How the nodes are linked:
z969 ki z536
z969 da z76
z969 ra z886
z969 zu z355
z969 bo z248
z969 tu z402
z917 ki z517
z917 da z460
z917 ra z506
z917 zu z647
z917 bo z362
z917 tu z698
z524 ki z912
z524 da z713
z524 ra z399
z524 zu z404
z524 bo z623
z524 tu z452
z402 ki z32
z402 da z118
z402 ra z248
z402 zu z969
z402 bo z585
z402 tu z441
z912 ki z713
z912 da z731
z912 ra z404
z912 zu z359
z912 bo z524
z912 tu z287
z898 ki z24
z898 da z798
z898 ra z338
z898 zu z500
z898 bo z703
z898 tu z731
z315 ki z40
z315 da z870
z315 ra z912
z315 zu z713
z315 bo z287
z315 tu z865
z276 ki z779
z276 da z438
z276 ra z798
z276 zu z743
z276 bo z915
z276 tu z212
z359 ki z703
z359 da z898
z359 ra z35
z359 zu z634
z359 bo z404
z359 tu z912
z865 ki z35
z865 da z634
z865 ra z287
z865 zu z315
z865 bo z76
z865 tu z399
z852 ki z86
z852 da z350
z852 ra z698
z852 zu z129
z852 bo z419
z852 tu z406
z310 ki z211
z310 da z623
z310 ra z402
z310 zu z32
z310 bo z441
z310 tu z296
z506 ki z647
z506 da z885
z506 ra z852
z506 zu z86
z506 bo z406
z506 tu z362
z885 ki z373
z885 da z248
z885 ra z350
z885 zu z204
z885 bo z647
z885 tu z517
z386 ki z441
z386 da z310
z386 ra z460
z386 zu z585
z386 bo z130
z386 tu z350
z646 ki z212
z646 da z347
z646 ra z639
z646 zu z915
z646 bo z870
z646 tu z338
z86 ki z350
z86 da z204
z86 ra z129
z86 zu z130
z86 bo z852
z86 tu z506
z350 ki z204
z350 da z296
z350 ra z130
z350 zu z386
z350 bo z86
z350 tu z647
z355 ki z452
z355 da z287
z355 ra z211
z355 zu z623
z355 bo z886
z355 tu z969
z536 ki z76
z536 da z865
z536 ra z355
z536 zu z452
z536 bo z969
z536 tu z32
z35 ki z634
z35 da z338
z35 ra z315
z35 zu z40
z35 bo z865
z35 tu z404
z228 ki z406
z228 da z506
z228 ra z438
z228 zu z419
z228 bo z981
z228 tu z169
z212 ki z347
z212 da z981
z212 ra z915
z212 zu z276
z212 bo z646
z212 tu z500
z915 ki z276
z915 da z779
z915 ra z24
z915 zu z798
z915 bo z639
z915 tu z646
z211 ki z623
z211 da z524
z211 ra z32
z211 zu z118
z211 bo z310
z211 tu z886
z169 ki z133
z169 da z362
z169 ra z981
z169 zu z228
z169 bo z227
z169 tu z743
z404 ki z359
z404 da z703
z404 ra z865
z404 zu z35
z404 bo z399
z404 tu z524
z500 ki z854
z500 da z227
z500 ra z646
z500 zu z212
z500 bo z338
z500 tu z898
z399 ki z404
z399 da z359
z399 ra z76
z399 zu z865
z399 bo z118
z399 tu z623
z623 ki z524
z623 da z912
z623 ra z118
z623 zu z399
z623 bo z211
z623 tu z355
z981 ki z228
z981 da z406
z981 ra z779
z981 zu z438
z981 bo z347
z981 tu z227
z32 ki z118
z32 da z399
z32 ra z969
z32 zu z536
z32 bo z402
z32 tu z310
z130 ki z386
z130 da z441
z130 ra z517
z130 zu z460
z130 bo z129
z130 tu z86
z40 ki z870
z40 da z646
z40 ra z713
z40 zu z731
z40 bo z315
z40 tu z35
z731 ki z639
z731 da z915
z731 ra z703
z731 zu z898
z731 bo z713
z731 tu z40
z460 ki z585
z460 da z402
z460 ra z885
z460 zu z373
z460 bo z517
z460 tu z130
z585 ki z402
z585 da z32
z585 ra z373
z585 zu z248
z585 bo z460
z585 tu z386
z798 ki z743
z798 da z261
z798 ra z854
z798 zu z227
z798 bo z24
z798 tu z915
z779 ki z438
z779 da z419
z779 ra z743
z779 zu z261
z779 bo z276
z779 tu z347
z517 ki z460
z517 da z585
z517 ra z647
z517 zu z885
z517 bo z917
z517 tu z129
z870 ki z646
z870 da z212
z870 ra z731
z870 zu z639
z870 bo z40
z870 tu z634
z296 ki z886
z296 da z355
z296 ra z441
z296 zu z310
z296 bo z204
z296 tu z373
z287 ki z315
z287 da z40
z287 ra z524
z287 zu z912
z287 bo z452
z287 tu z76
z406 ki z506
z406 da z647
z406 ra z419
z406 zu z852
z406 bo z228
z406 tu z133
z438 ki z419
z438 da z852
z438 ra z261
z438 zu z591
z438 bo z779
z438 tu z981
z441 ki z310
z441 da z211
z441 ra z585
z441 zu z402
z441 bo z386
z441 tu z204
z129 ki z130
z129 da z386
z129 ra z917
z129 zu z517
z129 bo z698
z129 tu z852
z452 ki z287
z452 da z315
z452 ra z623
z452 zu z524
z452 bo z355
z452 tu z536
z261 ki z591
z261 da z698
z261 ra z169
z261 zu z133
z261 bo z743
z261 tu z779
z347 ki z981
z347 da z228
z347 ra z276
z347 zu z779
z347 bo z212
z347 tu z854
z639 ki z915
z639 da z276
z639 ra z898
z639 zu z24
z639 bo z731
z639 tu z870
z647 ki z885
z647 da z373
z647 ra z86
z647 zu z350
z647 bo z506
z647 tu z917
z713 ki z731
z713 da z639
z713 ra z359
z713 zu z703
z713 bo z912
z713 tu z315
z338 ki z500
z338 da z854
z338 ra z870
z338 zu z646
z338 bo z634
z338 tu z703
z24 ki z798
z24 da z743
z24 ra z500
z24 zu z854
z24 bo z898
z24 tu z639
z698 ki z129
z698 da z130
z698 ra z362
z698 zu z917
z698 bo z591
z698 tu z419
z204 ki z296
z204 da z886
z204 ra z386
z204 zu z441
z204 bo z350
z204 tu z885
z634 ki z338
z634 da z500
z634 ra z40
z634 zu z870
z634 bo z35
z634 tu z359
z133 ki z362
z133 da z917
z133 ra z228
z133 zu z406
z133 bo z169
z133 tu z261
z886 ki z355
z886 da z452
z886 ra z310
z886 zu z211
z886 bo z296
z886 tu z248
z743 ki z261
z743 da z591
z743 ra z227
z743 zu z169
z743 bo z798
z743 tu z276
z854 ki z227
z854 da z169
z854 ra z212
z854 zu z347
z854 bo z500
z854 tu z24
z703 ki z898
z703 da z24
z703 ra z634
z703 zu z338
z703 bo z359
z703 tu z713
z227 ki z169
z227 da z133
z227 ra z347
z227 zu z981
z227 bo z854
z227 tu z798
z76 ki z865
z76 da z35
z76 ra z452
z76 zu z287
z76 bo z536
z76 tu z118
z591 ki z698
z591 da z129
z591 ra z133
z591 zu z362
z591 bo z261
z591 tu z438
z248 ki z969
z248 da z536
z248 ra z296
z248 zu z886
z248 bo z373
z248 tu z585
z362 ki z917
z362 da z517
z362 ra z406
z362 zu z506
z362 bo z133
z362 tu z591
z373 ki z248
z373 da z969
z373 ra z204
z373 zu z296
z373 bo z885
z373 tu z460
z419 ki z852
z419 da z86
z419 ra z591
z419 zu z698
z419 bo z438
z419 tu z228
z118 ki z399
z118 da z404
z118 ra z536
z118 zu z76
z118 bo z32
z118 tu z211

The rows follow the links: the fewer symbols apart two nodes are, the more alike their rows tend to be.

Each row is also shifted at random along 3 hidden directions that mean nothing.

Rows with their nodes:
[  25,   -5,    8,   18,   30,  -24,  -47,   -3,   -3,    2,  -11,   -9,  -49,   23,   34,   19,  -22,   53,  -35,  -27,  -36,  -38,   15,   31,   36,  -28,   15,  -37,   42,    6]; node z338
[-131,   29,   21,   31,   22,   49,  -18,   29,  -37,  -48,   -2,  -31,   19,   37,   11,  -51,    5,  -10,   23,   15,   11,   30,  -32,  -44,   22,   -7,   26,   20,  -21,   67]; node z287
[  57,  -57,   45,   11,  100,   -5,  -19,   80, -143,    0,   58,    2,   74,   29,  -43,    1,  -30,   18,  -58,   80,    3,  -79,  -22,   10,   16,   22,   58,  -32,  -13,   36]; node z315
[ -71,   22,  -15,   -3,   26,   61,   28,  -39,  -13,    3,  -62,    1,  -16,  -34,   23,  -21,    2,  -23,   48,  -24,   16,   59,   32,  -40,    2,  -41,  -19,    5,  -44,  -34]; node z536
[  41,  -23,   -6,  -46,  -64,   64,   23,  -40,   24,  -13,    2,   -8,    9,  -14,    5,  -28,  -27,  -49,  -12,    9,    3,   57,   15,  -40,    7,  -14,  -10,  -27,    3,   -4]; node z248
[  60,   16,   13,   36,    9,  -23,   40,   -1,    7,   66,   17,   29,  -31,   -8,  -56,   11,    0,  -40,   37,    2,   30,  -13,    4,   33,  -30,   27,  -22,   36,   -5,  -48]; node z129
[ -30,   23,    7,   31,   13,  -80,  -37,   36,   -4,   24,   13,   19,  -40,  -11,   44,   25,   -1,   57,  -30,   -7,  -39,  -37,   20,   12,   17,   27,  -10,   -9,   27,  -14]; node z212
[ 219,  -12,  -20,   40,   49,  -38,   51,   17,  -40,  103,  -15,   38,   11,  -44,  -71,   28,   -2,  -54,   30,   31,   26,  -14,   17,   60,  -56,   47,  -41,   42,  -60,  -74]; node z86
[  55,    4,  -56,  -34,  -30,  -62,   -4,    3,   31,  -50,  -31,   -8,   57,  -19,   28,   17,   87,   18,   31,   -1,   -6,   12,   16,  -16,  -53,    9,  -45,   45,  -56,    2]; node z743
[  78,  -17,  -25,  -37,  -71,   71,   15,  -42,   39,  -12,  -15,  -15,   19,  -16,    0,  -31,  -15,  -54,    2,    8,   -2,   93,   13,  -35,    3,  -11,  -26,  -12,  -19,    3]; node z296
[ -13,  -31,  -11,   -5,   19,  -15,  -48,  -20,   15,   10,  -20,   -9,  -44,   31,   20,   29,  -34,   50,  -49,  -28,  -37,  -34,   15,   52,   36,  -34,    7,  -56,   44,    4]; node z870
[  82,   15,    6,  -45,  -12,  -28,   36,    3,   13,  -60,   27,   -2,   48,   -1,   -6,   14,   64,   30,   25,  -11,   36,  -49,  -33,  -44,  -31,   -1,   27,   38,    6,   18]; node z438
[  31,  -81,   -4,   -9,   60,   22,  -18,   37,  -83,   -2,    5,   -8,   63,   36,  -33,   13,  -23,    7,  -45,   62,  -13,  -37,  -10,   29,    2,   11,   26,  -28,  -31,   28]; node z35
[  75,  -49,  -67,  -65,  -16,  -27,   35,  -17,   35,  -14,  -20,   19,   63,  -36,  -18,   65,   48,   27,   15,   -8,    6,  -14,  -15,   10,  -57,   18,  -20,   23,  -32,  -21]; node z261
[  76,   -6,   -4,  -20,    2,    6,   59,   -7,   21,   17,   20,   37,  -30,    7,  -24,   47,   20,    9,   30,  -24,   31,  -37,  -40,  -12,  -22,   25,   19,   46,   16,  -28]; node z406
[  42,   41,   60,   21,  -45,   13,    1,   19,   -5,  -10,   63,  -22,   35,  -24,  -32,  -54,  -40,  -42,  -18,   26,   10,   27,  -31,    2,   12,    9,   20,  -28,   32,   41]; node z204
[  11,  -49,   16,  -10,   29,   -1,  -38,   -7,  -29,  -23,   12,  -19,    5,   53,   -3,   11,  -25,   34,  -60,   12,  -19,  -55,    0,   29,   38,  -41,   21,  -63,   30,   26]; node z634
[ -27,  -35,   22,   -7,   14,   27,  -46,    1,  -16,  -63,   11,  -47,   20,   81,    2,  -21,    5,   13,  -32,   20,    2,  -26,  -11,   -8,   27,  -44,   28,  -23,    9,   67]; node z713
[ -33,   -7,  -12,  -28,   18,   56,   39,  -50,  -24,   14,  -42,   15,  -19,  -39,    8,   -8,  -10,  -22,   20,  -13,   20,   44,   51,  -37,    5,  -40,  -21,  -13,  -32,  -59]; node z211
[  71,  -21,   17,    4,   40,    0,  -50,    0,  -23,  -43,   -9,  -31,   -4,   67,   16,   -4,   -1,   38,  -35,    1,   -9,  -40,    7,   12,   34,  -53,   26,  -34,   18,   34]; node z703
[ -61,  -11,  -43,   23,   42,   58,    7,   19,  -44,    8,  -58,   -7,   29,  -11,    8,  -15,    0,  -17,   28,   12,   -4,   57,    1,   -2,   -6,   13,  -10,   25,  -68,   14]; node z399
[ -26,  -63,  -66,  -19,  -16,   59,  -32,  -31,   32,  -53,  -62,  -51,   34,   77,   16,  -14,   14,  -13,   12,   15,   -7,   53,   10,    4,    4,  -42,  -22,    9,  -58,   53]; node z359
[   9,   -8,  -11,   23,   35,  -34,  -48,    7,    2,   36,  -17,   15,  -60,    5,   36,   36,  -25,   58,  -42,  -25,  -48,  -27,   18,   48,   27,    6,    5,  -42,   35,  -23]; node z639
[  48,  -22,  -23,  -55,  -12,  -60,   18,    6,    9,  -31,    7,    9,   70,  -36,  -12,   37,   54,   31,    1,    9,    6,  -39,  -11,    4,  -42,   15,  -14,   14,  -20,  -11]; node z981

In each set, the symbols that take the first to the second take the third to the fourth, perhaps in another order. Give the fourth.
Answer with the node's name.
[  65,    9,   -5,   29,  -51,    7,   11,   -3,   25,   21,   -4,  -19,   43,  -38,  -49,  -33,  -26,  -63,   13,   17,    3,   66,   -8,   38,  -24,   19,  -25,   -8,  -16,    6]
to [  24,   25,   17,   33,  -45,   -3,    8,    5,   21,   27,   14,  -10,   23,  -39,  -55,  -34,  -30,  -59,    6,   20,   11,   38,  -17,   47,  -20,   15,  -14,  -15,   12,    0]
as [  -4,  -19,   44,  -30,  -53,   33,   13,   -8,    1,    8,   62,    4,   23,  -28,  -29,  -27,  -59,  -37,  -56,   23,   -7,   15,  -11,   -7,   23,   11,   24,  -59,   50,    9]
to z585

[ -66,   14,   -2,  -44,  -62,   18,   42,  -38,   85,  -38,   22,    3,  -36,   23,    0,   26,   33,   15,   34,  -53,   28,  -17,  -58,  -26,  -14,   -2,   21,   39,   54,   12]
to [ -56,  -63,  -56,  -39,  -39,   14,   59,  -47,   74,   83,    1,   56,  -58,   -3,  -42,   80,  -16,   -6,    7,  -42,    6,  -16,  -21,   38,  -26,   39,  -13,   17,   30,  -62]
as [ -31,   21,   54,   21,  -60,   -1,    4,   11,    7,   19,   62,  -10,   30,  -31,  -50,  -33,  -58,  -46,  -31,   20,    4,   14,  -33,   44,    8,   23,   19,  -43,   47,   17]
to z585

[   4,  -56,  -74,   -1,    1,   65,  -18,   -2,   -2,  -37,  -72,  -47,   55,   60,    7,  -15,   25,  -20,   25,   27,   -9,   64,    4,   -9,  -10,  -16,  -23,   35,  -85,   58]
to [ -25,   27,  -31,   26,  -14,  -17,  -49,  -16,   60,   -8,  -56,  -15,  -73,   18,   69,    6,    5,   40,    5,  -51,  -47,   25,   27,   12,   31,  -19,  -22,    1,   16,    0]
as [-157,  -12,  -12,   16,   19,   44,    1,   19,  -32,    4,  -21,   -5,   21,    0,   -3,  -13,  -24,  -17,    3,   16,   -8,   30,  -14,    3,   12,   13,   11,    0,  -26,   27]
to z731

[  66,   48,   16,   48,   43,  -58,  -43,   46,  -26,    6,    0,   10,  -43,   -2,   57,    8,   11,   55,   -8,   -9,  -41,  -34,   19,    1,   24,   11,    5,    4,   12,    0]
to [ -49,  -33,    4,  -62,  -23,  -63,   23,   10,    8,  -15,   54,   25,   47,  -32,  -28,   49,   25,   39,  -30,   -1,    7,  -74,  -30,   15,  -29,   17,   17,  -16,   39,  -12]
as [  10,  -22,  -34,   13,   33,   53,  -10,   31,  -44,  -30,  -36,  -32,   59,   33,    1,  -27,   17,  -18,   23,   43,    0,   38,   -9,  -16,   -5,    3,   -1,   30,  -80,   51]
to z338

[  -8,   16,  -24,   40,  -53,   -3,   28,  -31,   66,   61,  -27,    0,  -30,  -16,  -52,   -2,  -10,  -68,   46,   -8,   17,   48,   12,   48,  -38,    9,  -53,   35,  -17,  -35]
to [  24,   16,   14,   20,    3,  -11,   40,   -7,   22,   56,   37,   30,  -56,    8,  -40,   16,    3,  -29,   28,  -15,   33,  -33,  -13,   12,  -21,   26,    3,   40,   23,  -39]
as [-115,   -7,  -28,  -49,  -78,   32,   44,  -59,  117,  -12,    3,   12,  -55,   18,   -1,   42,   19,    5,   29,  -66,   21,    5,  -46,  -16,  -12,    1,    6,   38,   52,   -6]
to z438

[  25,   68,   37,   46,   30,  -46,  -58,   35,  -12,  -14,    9,   -9,  -57,   20,   64,   -8,    8,   61,  -15,  -16,  -28,  -32,   12,   -9,   37,   -4,   23,   -9,   34,   15]
to [   4,   29,    1,   32,   19,  -71,  -45,   41,   -6,   17,   -4,   13,  -36,   -9,   51,   18,   14,   51,  -18,   -4,  -43,  -26,   28,    6,   15,   28,  -12,    8,   12,  -13]
as [ -62,    1,  -14,    4,   -5,  -92,  -37,   36,    3,   29,   10,   23,  -13,  -22,   38,   36,   12,   50,  -34,    4,  -43,  -33,   32,   25,   -1,   42,  -15,   -7,   12,  -27]
to z227

[  43,   60,   14,   48,   24,  -51,  -50,   31,   -7,   -9,   -8,   -5,  -53,   14,   65,   -3,   17,   51,   -1,  -20,  -31,  -12,   20,  -14,   22,    4,    0,   16,   15,   12]
to [  57,   69,   53,   53,   50,  -59,  -55,   49,  -36,  -16,   25,   -5,  -54,   17,   58,   -8,    9,   61,  -16,  -13,  -29,  -51,    8,  -20,   35,   -5,   25,   -7,   35,   20]
as [  35,   27,  -19,    9,  -35,   25,   43,  -38,   76,   12,  -16,   11,  -64,   26,   -9,    8,   41,  -33,   72,  -41,   37,   23,  -10,  -25,  -28,    2,  -27,   78,   -9,  -16]
to z698

[  27,   43,   41,    0,  -74,   48,   -6,  -14,   33,  -47,   35,  -35,   18,    3,   -5,  -74,  -18,  -55,    3,   10,   16,   63,  -25,  -43,   14,   -9,   12,  -13,   26,   56]
to [ 105,   46,   84,   28,  -16,   -4,    0,   49,  -49,  -16,   85,  -12,   46,  -26,  -44,  -52,  -41,  -37,  -22,   45,   18,   -3,  -29,   -4,   14,   18,   40,  -30,   37,   35]
as [ 102,    2,   47,    3,  -26,   12,    9,   29,  -36,   12,   59,   -1,   50,  -39,  -45,  -38,  -54,  -39,  -38,   41,    2,    8,  -21,    9,   10,   23,   23,  -39,   25,   16]
to z386

[  98,   33,   43,   -9,  -52,   52,    2,    0,    1,  -47,   28,  -26,   29,   -1,   -1,  -65,  -11,  -47,    5,   24,   14,   55,  -13,  -54,   21,  -11,   14,   -2,    7,   41]
to [  62,    5,   14,   39,   -1,  -29,   32,    6,   -4,   84,   13,   21,   -9,  -32,  -70,    6,  -20,  -50,   17,   15,   21,   -8,    5,   59,  -38,   34,  -30,   11,   -6,  -50]
as [  79,  -97,  -61,  -17,   44,   -4,  -35,  -25,  -10,   38,  -58,    9,  -11,   11,    1,   59,  -42,   42,  -47,  -11,  -49,  -16,   33,   79,   17,  -19,  -17,  -61,   -9,  -25]
to z865

[  96,  -45,   33,  -51,   19,   34,   39,  -11,  -67,   31,   42,   30,   14,  -44,  -19,    3,  -47,  -26,  -52,   34,   10,  -15,   29,  -33,   17,   -3,   10,  -50,    8,  -46]
to [ -65,   30,   22,  -24,   10,   55,   32,  -43,  -17,  -17,  -23,   -3,  -33,  -20,   24,  -35,   -2,  -29,   24,  -24,   31,   39,   34,  -65,   15,  -51,  -10,  -11,  -13,  -34]
as [  11,   53,    0,    5,  -12,  -81,  -28,   26,   17,  -58,    4,  -14,   21,   -2,   48,  -11,   83,   34,   20,    7,   -2,  -13,   17,  -43,  -21,    9,  -21,   49,  -22,   15]
to z981

[ -37,  -33,  -61,  -17,  -10,  -87,  -23,   15,   18,   44,  -26,   27,    9,  -37,   24,   60,   19,   41,  -25,    7,  -53,  -12,   37,   42,  -28,   50,  -47,   -3,  -25,  -40]
to [ -32,   43,    5,  -32,  -45,  -52,   -5,   -1,   47,  -91,   23,  -27,   44,    6,   27,  -18,   87,   34,   30,   -7,   18,  -16,   -8,  -55,  -34,  -11,  -12,   36,   -5,   35]
as [  56,  -11,  -20,  -50,  -65,   77,   25,  -60,   31,  -31,  -22,  -15,    6,   -2,   22,  -43,    3,  -56,   19,   -2,   15,   81,   27,  -68,    9,  -34,  -29,   -4,  -22,   -4]
to z32

[  42,  -25,   32,   -5,   37,   14,  -44,    7,  -37,  -61,   13,  -44,   23,   74,    5,  -23,    6,   23,  -33,   23,   -2,  -38,  -11,   -8,   31,  -50,   34,  -28,    6,   57]
to [  94,   13,  -25,   19,   13,   12,  -56,  -30,   35,  -51,  -67,  -46,  -36,   56,   58,  -14,   27,   31,   15,  -36,  -16,   19,   26,   -4,   25,  -58,  -13,    1,  -14,   35]
as [-124,   37,   73,  -42,  -43,   -9,   26,   -8,   47,  -61,   98,    3,  -24,   26,   -9,   14,   17,   39,   -5,  -39,   43,  -79,  -74,  -43,    7,  -11,   65,    8,  109,   27]
to z362

[ -14,  -80,  -32,  -72,  -10,  -23,   60,  -11,   20,   47,   34,   58,   12,  -41,  -46,  101,  -20,   37,  -32,  -20,   -2,  -71,  -41,   49,  -27,   43,   24,  -19,   44,  -50]
to [  73,  -86,  -73,  -61,   -5,    7,   66,  -25,   37,   61,  -16,   54,    6,  -33,  -36,   91,    1,   21,    5,  -24,    6,  -24,  -32,   46,  -47,   41,   -6,   17,   -7,  -56]
as [ -97,  -45,  -53,  -38,   15,   53,   47,  -58,   -6,   61,  -70,   26,  -18,  -58,   -4,   23,  -37,  -28,    3,  -23,   -8,   55,   51,   12,   -7,  -17,  -36,  -29,  -43,  -83]
to z536

[ -41,   74,   17,   52,   -5,  -51,  -59,   24,   26,  -33,    0,  -15,  -65,   26,   80,  -17,   28,   46,    8,  -29,  -32,   -4,   15,  -30,   27,   -3,   -3,   22,   29,   25]
to [   9,  -10,   72,    9,   58,  -31,  -51,   18,  -49,  -18,   53,   -8,  -27,   43,    5,    6,  -38,   57,  -77,    4,  -16, -101,   -6,   28,   54,  -41,   55,  -71,   80,   16]
as [-124,   11,  -24,    4,   31,   57,   25,  -21,  -24,   11,  -61,   -3,  -10,  -30,   13,  -14,  -14,  -20,   34,  -12,    4,   55,   14,  -13,    2,  -12,  -12,    5,  -40,  -22]
to z310

